Below are the code and all the weights of a small trained network. Each question names an input and a class and asks about switching units off, where a switched-off unit gives its printed mean instead of its output.

import numpy as np


def w(rows, s, z=0):
    codes = np.array(rows[::2]) - 128.0
    scale = np.full(codes.shape[1], s)
    scale[-1] = z or s
    return codes * scale


def f(y):
    return y / 2 * (1 + np.tanh(0.7978845608 * (y + 0.044715 * y**3)))


def log_softmax(a):
    a = a - a.max(-1, keepdims=True)
    return a - np.log(np.exp(a).sum(-1, keepdims=True))


def net(x, mask):
    res = np.array(x, float).reshape(1, 6) / 4 @ E
    y = f(res @ A[0][:, :-1].T + A[0][:, -1])
    res = res + np.where(mask, y, B[0][:, -1]) @ B[0][:, :-1]
    return log_softmax(res[-1] @ U[:, :-1].T + U[:, -1])


A, B = {}, {}
E = w([
[134,137,120,103,119,125,126],'x0',
[169,132,105,148,157,128,254],'x1',
[190,65,191,115,84,65,136],'x2',
[106,131,161,115,145,103,138],'x3',
[119,127,126,129,121,126,133],'x4',
[144,137,136,122,134,127,120],'x5',
],0.014)
A[0] = w([
[60,184,97,134,206,159,155,225],'N0',
[80,222,101,133,146,150,123,246],'N1',
[98,117,129,146,136,107,52,254],'N2',
[142,114,191,137,74,153,75,173],'N3',
[159,110,137,158,113,102,159,108],'N4',
[156,133,95,150,169,129,164,140],'N5',
[171,113,109,144,146,101,202,147],'N6',
[151,202,125,132,153,159,118,163],'N7',
[178,64,120,105,141,76,111,131],'N8',
[116,89,143,128,119,138,99,155],'N9',
[167,112,121,126,140,144,181,136],'N10',
[88,122,141,118,177,131,79,214],'N11',
[182,3,132,108,81,49,122,176],'N12',
[106,123,152,105,95,101,80,188],'N13',
[127,158,150,127,152,149,158,126],'N14',
[177,72,179,140,88,105,136,167],'N15',
[107,100,124,113,121,143,25,253],'N16',
[175,157,111,138,178,114,246,195],'N17',
],0.013,0.0071)
B[0] = w([
[201,184,109,188,186,172,139,247],'N0',
[159,215,37,188,206,128,120,236],'N1',
[57,141,82,168,177,56,36,207],'N2',
[48,73,145,122,112,94,71,181],'N3',
[122,129,170,102,112,121,153,156],'N4',
[163,110,95,103,143,129,191,177],'N5',
[153,161,151,80,100,112,225,200],'N6',
[158,116,80,164,193,127,121,174],'N7',
[128,69,184,60,72,117,146,168],'N8',
[110,112,159,144,125,111,81,152],'N9',
[176,138,152,71,86,128,185,175],'N10',
[118,151,107,184,162,130,38,186],'N11',
[60,52,182,67,96,66,120,219],'N12',
[80,112,135,124,151,132,68,182],'N13',
[163,100,97,101,146,158,166,151],'N14',
[102,94,170,27,51,66,116,191],'N15',
[91,121,105,180,127,64,38,229],'N16',
[215,124,130,109,129,159,255,250],'N17',
],0.0098,0.018)
U = w([
[110,186,58,247,171,132,60,250],'0',
[63,2,158,114,96,114,67,79],'1',
[207,159,59,170,180,239,227,137],'2',
[160,81,187,57,54,120,226,31],'3',
],0.0083,0.0017)

Each question gives the input, the list of numbers given to net, and the class t.
The units are the neurons (one row each of A and B). Each row of codes is followed by its name. A weight is (code - 128) times the scale printed after its matrix; where a second scale follows, it is the last column's (A, B and U).
mask holds one flag per neuron, in row order. A switched-off neuron (its flag False) gives its mean, the last column of its row in B, instead of its output. The means were averaged over made-up inputs and are rounded, as every weight is.
A unit's drop is (log p(t) with every unit on - log p(t) with that unit switched off) / (log p(t) with every unit on - log p(t) with every unit switched off).
The circuit of an input: a set's keep is (log p(t) with only the set's units on - log p(t) with every unit switched off) / (log p(t) with every unit on - log p(t) with every unit switched off). Starting from the 12 units with the biggest drops (on a tie, the unit counted first), units are removed one at a time, each time the one whose removal leaves the highest keep (on an exact tie, the one counted first), for as long as the keep stays at least 0.8.
circuit, biggest first: the units of the circuit, biggest drop first
k most important neurons: the k neurons with the biggest drops, biggest first
drop of u: that unit's drop, to one decimal
input [-4,3,1,6,2,2], class 3: circuit, biggest first => [N1]
input [5,1,-2,2,2,8], class 2: 2 most important neurons => [N16 N2]
input [5,-2,1,-7,-7,-4], class 1: 2 most important neurons => [N1 N0]
input [7,-3,1,3,-2,1], class 1: 2 most important neurons => [N0 N1]
input [1,1,-7,8,-2,-5], class 2: 2 most important neurons => [N16 N0]
input [-3,1,-6,8,3,-8], class 2: 2 most important neurons => [N16 N0]
input [-4,-8,1,-8,-3,-3], class 1: 3 most important neurons => [N1 N0 N3]
input [4,1,3,1,3,4], class 3: 2 most important neurons => [N16 N2]
input [-4,1,-7,-6,-6,4], class 2: drop of N16 => 0.2
input [-7,0,4,-6,6,2], class 1: drop of N17 => 0.6
input [-4,0,3,-3,5,-6], class 1: drop of N17 => 0.7
input [-1,1,-4,-6,-1,7], class 2: drop of N16 => 0.2
